In the rows, zero is written as 128.
Rows, each with its class:
[135 121 166 139 135 136 135 105 126 126 108 105 127 124  90 158 107 158
 133  50 122 101 117 127 108 148 177 112 135 171 141 115 135 125 120 120
  77 116 104  78 122 114 125 131 169 121 105 125 131 123 131 134 129 109
 129 136 137 119  89 112 118 151 123 101 143 150 123 114]  J681
[119 110 203 140 120 135 134 115 132 129 115 122 131 131  87 156 129 121
 130  73 125  71 112 125 113 111 129 105 137 157 113 157 124 118 122 124
  25 166 130 102 120 122 132 133 167 120 123 121 176 136 129 131 160 104
 138 132 135 134  98 120 122 150 118 123 134 154 121 134]  j248
[124 120 160 135 124 126 129 117 129 125 127 128 127 117 119 146 133 140
 128 112 126 120 118 128 125 114 144 119 131 134 123 127 121 121 128 102
 113 111 129 103 133 122 122 128 157 126 121 125 146 130 126 153 131 123
 131 132 132 134 111 129 135 139 132 120 128 151 130 126]  J681
[115 113 206 134 124 125 124 111 140 133 122 127 142 126  85 145 120 116
 135  45 122  67 149 125 118 100  97 120 140 148 117 104  87 112 144 125
   4 103 135  96 119 127 139 132 173 124 131 124 151 123 124 113 155 100
 150 115 150 116 139 193 135 153 112 165 129 152 139 151]  j248
[130 131 183 129 129 138 129 121 137 123 126 126 133 125  85 146 126 127
 144  91 115  63 119 123 128 119 120 117 132 162 119 121 144 130 103 131
  63 169 117  99  96 117 130 131 159 130 136 120 154 131 137 114 151  95
 147 129 126 131 117 135 139 152 110 140 130 145 124 133]  J681
[122 118 171 139 131 136 131  96 138 129 110 117 135 127  91 165 106 146
 135  40 123  92 144 133 108 134 145 126 137 159 130  92 108 118 131 120
   8  90 121  66 121 121 133 129 167 124 109 119 133 124 126 108 133 116
 137 130 135 126 101 168 132 172 119 125 134 154 130 135]  j248
[117 106 150 126 124 110 123 117 135 139 118 110 133 127 100 145 123 120
 134  67 138 103 166 130 117 126 109 137 132 163 119 115  82 125 133 121
   4 119 147 108 124 131 132 130 141 134 135 123 151 130 132  92 152 124
 137 114 127 151 109 191 118 161 116 167 130 142 113 148]  j248
[115 114 143 122 128 116 128 109 128 133 120 127 143 128 110 137 112 132
 130  72 122 111 166 121 121 121 115 142 137 132 120  81  84 121 146 132
  12  73 144  95 120 127 122 131 144 132 117 121 123 130 124  96 127 120
 132 121 134 130 136 200 132 163 120 165 131 142 116 154]  j248
[114 123 124 118 131 118 130 111 113 133 118 139 133 147 142  99 134 124
 129 127 131 126 171 126 124 128 116 140 129 119 114  84  82 128 140 134
 104  93 158 131 123 135 132 136 108 133 124 127  99 118 119  87  95 128
 134 120 140 128 169 194 142 150 120 160 123 128 137 157]  j225
[117 112 180 132 126 117 127 106 127 125 123 141 143 125 123 125 137 127
 136 106 121  98 159 122 131  89 114 111 134 126 102  93  82 119 149 131
  49  65 157 105 130 131 127 135 144 134 123 121 130 117 116 115 111 121
 137 132 133 116 149 192 156 154 126 161 128 141 135 159]  j225
[126 123 178 137 119 124 124 114 143 131 125 124 134 128  95 156 108 137
 132  65 113  98 137 122 123 101 114 129 141 140 127  71 108 115 141 123
  48  81 117  88 127 122 125 129 165 131 120 132 135 124 128 110 137  99
 131 125 143 105 134 178 143 145 114 151 134 148 125 140]  j248
[133 123 152 132 123 129 127  89 138 118 130 114 146 117  80 204  85 152
 126  76 102 112 113 125 129 110 129 131 132 145 128  70 163 125 105 119
  24 104 121  39 126 123 118 131 170 122 114 111 158 130 144 125 160  99
 129 131 137 139  64 161 152 170 120 136 138 155 124 121]  J681
[116 100 115 122 126 112 124 123 126 124 127 140 127 137 143 137 119 131
 134 118 129 154 173 122 124 125 113 151 127 102 112  96  86 131 135 123
  48  53 147  97 127 143 126 140 121 126 109 124 121 115 114 105 103 147
 125 122 126 142 134 201 148 159 123 154 127 134 136 151]  j225
[127 113 193 141 134 128 134 104 125 132 109 122 148 128 113 130 148 129
 124  65 119  72 145 132 113 122 151 105 135 160 118 125  90 112 144 131
  58 103 136 100 120 121 142 137 156 129 118 125 135 115 121 124 121 103
 145 130 143 114 130 152 136 161 111 131 142 147 140 145]  j248
[140 120 166 144 130 138 137 116 136 122 126 119 123 129  97 154 117 137
 127  96 117  95 111 121 120 130 158 110 130 161 133 152 154 125 124 123
  83 166 117  95 119 117 127 129 155 125 116 127 154 134 134 140 143 106
 137 135 133 139  85  98 130 142 125 106 136 146 131 125]  J681
[127 117 176 128 130 126 132 104 130 129 118 124 135 125  79 158 114 125
 145  59 119  73 139 124 117 126 127 124 135 164 128 110 119 118 129 123
   4 147 126 115 120 118 136 137 173 136 123 118 149 131 130 103 159  95
 148 175 139 140 110 151 127 168 119 144 137 150 124 139]  j248
[119  93 154 130 125 124 128  94 125 108 125 131 147 134  96 191  96 150
 141  83 110 121 160 122 119 106 124 132 133 114  92  74 107 120 127 117
   4  44 168  32 119 130 121 131 167 130 105 109 159 116 122 104 131 124
 129 134 131 167  71 198 160 199 115 157 140 161 135 181]  j248
[128 129 171 131 131 140 125 109 136 116 126 128 136 130  86 154 113 142
 126  94 107  85 113 116 127 116 141 113 139 156 117  95 157 118 123 127
  99 136 117  87 127 123 120 125 159 128 126 112 138 143 125 115 138  89
 137 137 141 117 111 134 150 154 126 126 134 148 126 129]  J681
[134 119 187 143 125 139 125 126 136 116 130 118 123 128 100 172 132 136
 129 101 118 103  95 129 126  96 133 108 133 138 136 142 147 115 119 126
  93 132 111  93 135 118 127 129 161 132 130 132 172 129 134 169 162 103
 126 130 122 123  88  93 127 117 120 105 142 142 126 113]  J681
[120 107 243 146 124 127 123 116 133 124 110 136 137 137 140 140 166 129
 136  86 123  93 141 119 124  48 112 103 135 111 104 121  50 100 180 131
  67  14 153 105 134 140 129 130 157 137 113 142 155 107 112 160 123 113
 127 124 135  90 173 194 148 119 103 153 130 135 136 149]  j225
[112  94 138 122 124 113 124  94 119 125 120 136 142 129 114 151 115 122
 135  96 135 121 177 122 105 128 125 139 127 124 103 124  82 130 129 116
   4  88 180  78 117 138 135 128 142 123 115 105 141 126 120  98 131 145
 132 128 125 171  97 181 142 190 119 161 130 144 133 162]  j225
[119 125 142 140 123 119 122 127 131 124 129 136 136 128 158 116 148 134
 125 134 129 147 138 127 132  92 117 132 133  91 122 105  88 119 152 131
 158  49 130 140 133 139 124 127 119 127 121 149 116 112 119 145 101 136
 115 124 124 107 166 166 141 103 121 141 124 132 133 134]  j225
[117 126 165 136 125 131 117 116 154 118 131 130 148 122  88 200  93 151
 162  71 104 113 123 118 137  89  92 140 133 119 128  44 142 117 121 111
  25  62 112  53 125 123 116 123 169 134 123 119 153 125 137 117 152  92
 134 122 131 130  96 185 150 148 124 155 135 154 128 124]  j248
[137 124  58 110 125 116 131 104 129 124 121 121 137 124  78 193  55 150
 129  61 116 148 175 126 122 168 132 176 130 140 137  42 143 134  97 112
   4  99 123  44 115 121 131 133 143 122 109 112 110 132 140  53 156 130
 130 111 138 166  82 191 122 199 135 161 137 146 125 130]  j248
[116 130 107 116 123 117 124 123 132 118 133 151 131 128 121 141 120 115
 136 128 118 124 150 126 131 124  90 141 131 119 108 115 124 132 124 126
  52 136 152 111 128 135 128 132 126 120 138 105 149 133 123 126 137 132
 135 124 123 156 121 165 126 157 129 168 124 133 131 149]  j934
[109 105 124 121 128 111 130  91 123 134 101 110 135 132  88 155  86 137
 122  26 131 110 169 129  95 172 158 148 135 162 125  98  85 130 126 106
   4 102 142  68 107 114 137 146 151 120  99 116 116 122 125  65 133 138
 143 110 141 162  95 188 115 201 118 152 139 147 131 155]  j248
[137 126 157 138 135 133 135 109 118 119 119 111 132 129  95 161  97 155
 119  73 123 112 117 123 114 129 166 122 136 156 135  98 136 123 123 121
  91 110 102  80 122 114 122 129 164 129 105 124 124 121 129 124 131 117
 124 133 137 126  92 124 133 149 124 106 131 145 130 121]  J681
[112 103 148 131 119 107 123 114 150 122 128 140 141 127 131 164 117 133
 142 101 124 140 164 125 116  86 100 145 135  93 103  88  78 121 135 122
   4  23 165  76 130 142 129 126 132 134 113 125 164 121 122 122 130 137
 118 122 119 148 106 201 153 157 110 173 131 137 130 143]  j225
[133 112 252 161 117 131 123 146 148 139 118  95 111 123 139 159 179 141
 129  46 138  95  78 135 123  32 137  86 136 115 150 189  84  87 163 122
 102  41  77 127 146 128 137 128 177 146 116 189 194 131 123 236 168 112
 118 107 125  63 143 106  89  40 113  98 140 140 116  88]  J681
[132 129 102 116 153 131 133  99 124 134  84 117 135 116  60 149  67 142
 113  57 119  97 144 124 110 189 164 138 132 192 137  86 149 130 102 124
  24 173 117  77 104 113 133 137 155 110 109 107  97 132 137  67 139 106
 149 123 148 149  93 145 123 195 133 123 137 153 125 132]  J681
[126 105 140 133 127 122 132 105 128 129 106 102 132 125  98 174  89 161
 118  19 135 130 148 129  97 157 183 132 124 155 150 101 111 132 128 113
   4  74 104  60 119 117 132 132 160 134  96 135 120 121 130 117 143 132
 132 120 135 132  83 148 105 162 124 113 143 144 123 120]  J681
[131 128 170 144 136 147 133  84 137 116 128 137 143 120  60 173  97 140
 146  98  98  75 116 120 132 104 109 119 132 171 112  88 169 122 102 125
  39 153 123  67 124 117 121 127 177 128 138 104 168 131 142 107 165  78
 133 137 144 142  79 145 159 171 119 136 133 168 132 138]  J681
[117 127 114 128 129 122 131 106 122 118 127 148 146 148 121 110 133 129
 132 146 101 129 166 123 131 123 120 131 124 128  96  89 104 131 134 135
 103 105 167 113 119 133 112 133 125 122 127 103 114 119 122  86  90 137
 131 135 135 138 139 183 169 170 128 152 128 138 145 163]  j225
[123 123 127 114 129 115 125 111 139 136 124 136 141 122  83 159  92 111
 134  84 124  93 166 127 132 145  97 157 130 168 124 110 122 130 121 127
   4 154 131 105 112 124 135 137 134 126 137 111 130 134 132  59 150 107
 146 112 142 150 124 196 126 175 124 175 128 146 122 151]  j248
[117 105 152 131 126  98 124 116 130 121 130 141 139 125 142 138 137 132
 135 125 126 142 149 128 134  84 113 135 126  93 111 108  78 112 148 123
  74  30 160 113 132 144 125 131 133 134 116 129 137 114 120 141 114 145
 120 126 114 128 144 185 155 132 114 155 130 134 129 142]  j225
[127 131 135 119 125 123 128 115 132 126 125 126 137 135 114 134 112 140
 130  95 121 126 141 124 126 124 127 137 129 127 130  82 120 122 135 126
 102  83 110 106 129 126 135 128 139 133 128 129 106 121 121 109 127 110
 125 119 135 113 148 168 135 139 126 156 134 134 128 131]  j248
[115 120  76 113 130 122 127 100 122 121 131 139 142 127 110 141  96 135
 134 118 117 140 181 119 127 147 113 156 126 129 116  58 109 132 127 127
  42  87 170  88 114 129 124 129 128 135 125 104 104 121 116  63 110 133
 140 124 136 158 113 204 157 207 129 171 127 151 139 152]  j225
[126 135 172 128 130 122 123 120 132 128 118 131 134 132 123 121 144 116
 131 104 127 116 148 123 122  89 120 143 130 128 113 114  84 123 142  83
  81  82 134 122 125 128 130 140 136 130 118 136 133 116 122 120 112 123
 142 121 131 112 156 173 139 140 119 148 125 124 133 144]  j225
[134 127 158 139 130 132 129 112 121 127 115 127 135 126  90 149 113 146
 120  91 109  90 117 123 116 141 167 106 136 180 129 118 146 124 119 125
  97 140 118  86 119 117 128 133 159 129 112 107 132 121 129 142 124 105
 138 139 143 134  93 114 137 159 120 109 137 147 135 126]  J681
[128 113 165 132 127 135 124 118 135 130 121 115 133 124  94 168 107 141
 126  58 128 109 139 128 118 115 136 138 134 141 147 104 118 121 131 117
  38  96 119  97 127 126 121 126 155 135 114 134 138 121 132 119 149 117
 139 114 135 128 110 155 114 139 112 141 137 139 125 127]  j248

Rows, each with its class:
[136 103 123 134 142 140 118 162 139 138 123 144 149 121  87 119 109 109
 126 120 104  85  88 145 136 178 114 121 128 117 120 134 149  94 135 144
 147 143 142  96 124 137 138 141 105 142 141 119 121 103 108 137 170 158
 145 110 119 116 133 113 123 102 104 127 125 158 138 164]  V
[146 140 133 134 132 139 125 138 158 106 123 135 119 139 126 124 137 145
 126 122  92 141 113 118 127 147 126 111 127 127 105 157 150 158 128 138
 135 119 118 117 108 124 120 142 102 127 156 104 126 130 118 124  98 141
 138 116 139 101  87 148 121 123 120 185 128 130 136 175]  R
[183 120 127 126 142 148 113 169 154 152  86 143 119  95 104 144 133 144
 167 153 101 130 117  97 132 157 104 121 119 104 164 116 121 135 151 114
 108 135 146 105  71 116 146 123 134 134 130 119 137 140 116 168 141 152
  98 129 105 166 154 125 109 110 128 173 138 182 111  97]  Z
[145 119 138 137  99 141 132 179 138 158  95 118  91 107 103 148 138 179
 145 123 110 137 130 138 129 187 127 110 117 111 152 121 141 127 138 120
 137 150 127 113 105 146 127 117 143 119 144 125 151 125 114 123  84 197
 127 126 136 156 153 124 127 147 151 143 138 153 144  92]  U
[134 120 149 150 103 152 138 140 130 154 120 116 113 107  89 127 109 127
 113 120 143  83 130 139 117 113 116 117 126 149 118 129 133 186 118 126
 158 149 114 145 214 110 132 124 177 120 111 130 130 166 117 148 118 135
 127 112 148 147 120 160 146 118 135 144 125 152 174 127]  X
[122 119 155 151 118 131 142 136 100 165 122 120 124 112  57 140 110 137
 146  90 112 141 103 147 136  97 124 130 119 137 151 107 132 194  93 128
 147 156 115 132 165 112 153 148 156 129 137 143 132 155 121 144 232 132
 146  99 118 137 137 176 126 113 105 151 141 149 155 157]  X
